[[143 114 128]
 [137 115 129]
 [142 117 128]
 [118 101 128]
 [140 107 128]]
->
[[143 114]
 [137 115]]

[[114 116 156]
 [130 126 141]]
->
[[114 116]
 [130 126]]

[[103 109]
 [142 149]
 [115 155]
 [154 133]
 [152 128]]
->
[[103 109]
 [142 149]]

[[140 133 136 113]
 [135 104 134 132]]
->
[[140 133]
 [135 104]]

[[146 155 136]
 [147 156 153]]
->
[[146 155]
 [147 156]]

[[139 121 148 131]
 [134 123 144 131]
 [140 120 149 130]
 [134 123 144 131]
 [135 122 145 131]]
->
[[139 121]
 [134 123]]

[[148 155 117 140]
 [127 131 126 133]]
->
[[148 155]
 [127 131]]

[[144 137]
 [141 152]
 [142 114]]
->
[[144 137]
 [141 152]]

[[143 127 107 137 140]
 [116 125 142 124 113]
 [149 130 109 132 136]
 [126 127 135 125 132]
 [115 136 125 135 122]]
->
[[143 127]
 [116 125]]
---
[[148 137 109 130 121 131 118]
 [147 138  98 131 120 130 118]]
->
[[148 109 121 118]
 [147  98 120 118]]

[[151 147]
 [140 141]
 [139 132]
 [130 128]
 [108 112]
 [132 127]
 [131 124]
 [140 135]
 [103 102]
 [109 114]
 [105 143]
 [132 127]]
->
[[151]
 [140]
 [139]
 [130]
 [108]
 [132]
 [131]
 [140]
 [103]
 [109]
 [105]
 [132]]

[[129 114 142 118 108 130 119]
 [147 126 149 149 130 129 125]
 [114 137 118 108 150 103 134]]
->
[[129 142 108 119]
 [147 149 130 125]
 [114 118 150 134]]

[[128 127 130 126 123 148 128 108 129]
 [129 127 135 126 109 115 120 141 125]
 [129 131 118 124 148 128 130 128 126]
 [125 126 117 123 152 124 132 130 133]
 [134 127 121 130 156 130 134 117 136]
 [125 130 126 124 132 144 130 111 126]
 [129 125 136 131 103 132 125 124 122]
 [129 126 118 123 149 128 126 126 134]
 [130 123 135 122  99 133 120 118 121]]
->
[[128 130 123 128 129]
 [129 135 109 120 125]
 [129 118 148 130 126]
 [125 117 152 132 133]
 [134 121 156 134 136]
 [125 126 132 130 126]
 [129 136 103 125 122]
 [129 118 149 126 134]
 [130 135  99 120 121]]

[[126 135 144 115 102 125 136]
 [130 131 126 139 143 123 124]
 [125 114 115 131 129 134 127]
 [144 111 105 117 128 141 121]
 [134 130 135  99 104 135 127]
 [128 130 137 115 105 127 134]
 [131 132 137 138 118 117 137]
 [142 115 115 117 121 134 120]
 [120 130 129 158 134 116 139]
 [113 132 137 152 125 116 142]]
->
[[126 144 102 136]
 [130 126 143 124]
 [125 115 129 127]
 [144 105 128 121]
 [134 135 104 127]
 [128 137 105 134]
 [131 137 118 137]
 [142 115 121 120]
 [120 129 134 139]
 [113 137 125 142]]

[[132 141 123 145 119 136 137 130 112 125 126 114]
 [103 142 112 135 121 145 138 125 113 120 125 114]]
->
[[132 123 119 137 112 126]
 [103 112 121 138 113 125]]
---
[[155 154]
 [133 133]
 [ 98 112]]
->
[[155 154]
 [133 133]]

[[121 102 114]
 [128 153 131]]
->
[[121 102]
 [128 153]]

[[116 135 129]
 [154 133 128]
 [148 120 128]]
->
[[116 135]
 [154 133]]

[[106 111 113 137 148]
 [145 152 124 132 135]
 [144 105 115 150 131]
 [109 106 134 115 127]]
->
[[106 111]
 [145 152]]

[[135 109 147 120 121]
 [128 106 145 114 127]
 [147 124 147 128 117]]
->
[[135 109]
 [128 106]]

[[119 118 118 118 118]
 [128 128 128 128 128]
 [131 113 133 107 116]]
->
[[119 118]
 [128 128]]

[[121 128 121 126 100]
 [136 128 125 128 109]]
->
[[121 128]
 [136 128]]

[[139 140 140 110 114]
 [132 107 134 116 144]
 [139 140 140 110 114]
 [115 123 114 150 136]]
->
[[139 140]
 [132 107]]
---
[[139 130 117 130 134 136]
 [131 128 122 129 129 133]
 [113 118 150 129 109 133]
 [125 128 134 121 124 135]
 [135 137 111 122 140 132]
 [131 129 125 128 130 131]
 [117 126 139 130 124 111]
 [123 127 135 125 124 128]]
->
[[113 118 150 129 109 133]
 [117 126 139 130 124 111]
 [123 127 135 125 124 128]
 [125 128 134 121 124 135]
 [131 129 125 128 130 131]
 [131 128 122 129 129 133]
 [139 130 117 130 134 136]
 [135 137 111 122 140 132]]

[[125 120 137]
 [129 114 139]
 [151 125 125]
 [134 132 119]
 [118 131 131]
 [139 121 129]
 [127 124 133]
 [121 141 120]]
->
[[129 114 139]
 [125 120 137]
 [127 124 133]
 [118 131 131]
 [139 121 129]
 [151 125 125]
 [121 141 120]
 [134 132 119]]

[[108 118 116 119 116 117 126]
 [138 106 109 133 121 111 116]
 [129 106 112 130 121 109 116]
 [106 135 126 117 101 131 124]]
->
[[106 135 126 117 101 131 124]
 [108 118 116 119 116 117 126]
 [129 106 112 130 121 109 116]
 [138 106 109 133 121 111 116]]

[[121 119 131 126 121 149 120 132]
 [125 134 125 119 132 125 119 148]
 [133 134 124 129 132 106 137 125]
 [133 120 134 130 111 118 115 132]
 [135 141 126 131 138 110 133 124]
 [132 126 132 138 126 132 135 107]
 [121 127 121 116 129 124 124 150]
 [121 132 120 125 143 137 144 125]]
->
[[133 120 134 130 111 118 115 132]
 [132 126 132 138 126 132 135 107]
 [121 119 131 126 121 149 120 132]
 [135 141 126 131 138 110 133 124]
 [125 134 125 119 132 125 119 148]
 [133 134 124 129 132 106 137 125]
 [121 127 121 116 129 124 124 150]
 [121 132 120 125 143 137 144 125]]

[[122 129 145 124 128 124 142 123 127 120 121 125 125]
 [126 130 135 128 130 128 136 128 126 127 127 129 126]
 [137 126  99 131 129 132 113 134 130 134 134 129 132]
 [127 120 124 125 123 126 118 127 130 129 125 123 132]]
->
[[122 129 145 124 128 124 142 123 127 120 121 125 125]
 [126 130 135 128 130 128 136 128 126 127 127 129 126]
 [127 120 124 125 123 126 118 127 130 129 125 123 132]
 [137 126  99 131 129 132 113 134 130 134 134 129 132]]

[[143 107 135 117 144 107 126 116 139 127 140 142]
 [141 135 141 128 117 132 111 140 124 127 145 128]]
->
[[141 135 141 128 117 132 111 140 124 127 145 128]
 [143 107 135 117 144 107 126 116 139 127 140 142]]
